Here is a tiny trained network, its code and every weight. The questions are about switching its units off for an input and a class, where a switched-off unit gives its printed mean instead of its output.

import numpy as np


def w(rows, s, z=0):
    codes = np.array(rows[::2]) - 128.0
    scale = np.full(codes.shape[1], s)
    scale[-1] = z or s
    return codes * scale


def f(y):
    return y / 2 * (1 + np.tanh(0.7978845608 * (y + 0.044715 * y**3)))


def log_softmax(a):
    a = a - a.max(-1, keepdims=True)
    return a - np.log(np.exp(a).sum(-1, keepdims=True))


def net(x, mask):
    res = np.array(x, float).reshape(1, 4) / 4 @ E
    y = f(res @ A[0][:, :-1].T + A[0][:, -1])
    res = res + np.where(mask, y, B[0][:, -1]) @ B[0][:, :-1]
    return log_softmax(res[-1] @ U[:, :-1].T + U[:, -1])


A, B = {}, {}
E = w([
[205,97,92,64,198,217,91,136,35],'x0',
[115,110,175,102,148,101,182,132,119],'x1',
[76,73,9,124,193,207,182,92,201],'x2',
[136,89,23,168,105,12,158,206,66],'x3',
],0.011)
A[0] = w([
[30,170,128,222,93,61,136,215,247,32],'neuron 1',
[165,122,52,155,105,41,165,193,61,194],'neuron 2',
[91,112,37,148,194,135,161,113,165,156],'neuron 3',
[61,184,166,200,60,96,145,103,217,8],'neuron 4',
[177,163,163,138,109,89,47,155,99,124],'neuron 5',
[124,164,255,101,127,189,95,151,170,171],'neuron 6',
[190,188,193,165,94,90,78,148,94,98],'neuron 7',
[74,82,66,131,181,177,154,130,189,123],'neuron 8',
[206,120,97,101,170,153,137,147,53,39],'neuron 9',
[223,104,133,67,162,177,88,212,98,40],'neuron 10',
[105,88,59,194,171,37,119,187,70,181],'neuron 11',
[116,128,108,166,126,125,157,133,191,92],'neuron 12',
[108,244,184,46,172,153,108,62,196,217],'neuron 13',
[150,63,97,73,194,168,89,150,116,28],'neuron 14',
[126,180,186,126,148,239,154,112,153,191],'neuron 15',
[128,243,210,118,87,91,90,222,19,125],'neuron 16',
[90,103,99,143,131,90,178,232,66,243],'neuron 17',
],0.0093,0.0018)
B[0] = w([
[148,177,163,67,21,73,127,191,51,225],'neuron 1',
[162,194,74,175,122,185,78,81,204,238],'neuron 2',
[45,93,172,218,187,143,160,173,152,196],'neuron 3',
[169,139,130,32,93,50,174,159,30,213],'neuron 4',
[80,35,131,155,159,132,113,116,129,196],'neuron 5',
[127,157,61,154,100,148,112,82,208,212],'neuron 6',
[34,52,168,163,169,85,195,129,145,213],'neuron 7',
[56,39,201,198,223,116,188,154,131,198],'neuron 8',
[157,175,123,1,34,48,161,125,78,187],'neuron 9',
[154,116,166,7,85,51,132,200,79,193],'neuron 10',
[201,175,57,177,136,189,55,69,164,226],'neuron 11',
[109,90,191,102,125,57,165,200,118,155],'neuron 12',
[171,223,90,178,136,185,79,68,194,218],'neuron 13',
[141,130,198,94,100,102,155,173,23,181],'neuron 14',
[196,126,21,139,112,119,53,107,160,202],'neuron 15',
[48,51,142,202,188,136,182,137,127,249],'neuron 16',
[142,203,90,171,152,162,68,112,168,210],'neuron 17',
],0.0083,0.017)
U = w([
[186,181,100,173,136,165,61,104,188,254],'0',
[83,5,184,185,178,132,141,155,140,113],'1',
[176,142,170,45,89,95,122,176,66,7],'2',
],0.018,0.0019)

Each question gives the input, the list of numbers given to net, and the class t.
The units are the neurons (one row each of A and B). Each row of codes is followed by its name. A weight is (code - 128) times the scale printed after its matrix; where a second scale follows, it is the last column's (A, B and U).
mask holds one flag per neuron, in row order. A switched-off neuron (its flag False) gives its mean, the last column of its row in B, instead of its output. The means were averaged over made-up inputs and are rounded, as every weight is.
A unit's drop is (log p(t) with every unit on - log p(t) with that unit switched off) / (log p(t) with every unit on - log p(t) with every unit switched off).
most important unit: the unit with the biggest drop
top k neurons: the k neurons with the biggest drops, biggest first
drop when u is switched off: that unit's drop, to one decimal
input [6,-6,-7,2], class 1: most important unit	neuron 16
input [-1,6,4,4], class 0: top 4 neurons	(neuron 16; neuron 7; neuron 11; neuron 17)
input [-7,6,1,-6], class 2: top 3 neurons	(neuron 4; neuron 1; neuron 2)
input [-2,2,-1,-1], class 2: top 2 neurons	(neuron 2; neuron 11)
input [-7,4,0,-5], class 2: top 2 neurons	(neuron 4; neuron 1)
input [-6,2,2,6], class 0: top 3 neurons	(neuron 11; neuron 2; neuron 17)
input [-5,7,-4,1], class 2: top 3 neurons	(neuron 1; neuron 4; neuron 8)
input [-7,7,-8,4], class 1: top 2 neurons	(neuron 16; neuron 7)
input [0,7,1,-1], class 0: top 3 neurons	(neuron 16; neuron 7; neuron 8)
input [-8,-1,-8,5], class 1: top 3 neurons	(neuron 16; neuron 7; neuron 5)
input [-5,-1,3,-4], class 2: top 2 neurons	(neuron 4; neuron 2)
input [-6,8,6,6], class 0: top 2 neurons	(neuron 11; neuron 17)
input [3,-4,8,6], class 1: top 2 neurons	(neuron 8; neuron 3)
input [1,3,7,-4], class 1: most important unit	neuron 8
input [-6,1,2,7], class 0: drop when neuron 2 is switched off	1.9
input [7,8,-8,2], class 1: drop when neuron 16 is switched off	1.7
input [-4,6,-7,-2], class 1: drop when neuron 1 is switched off	0.0
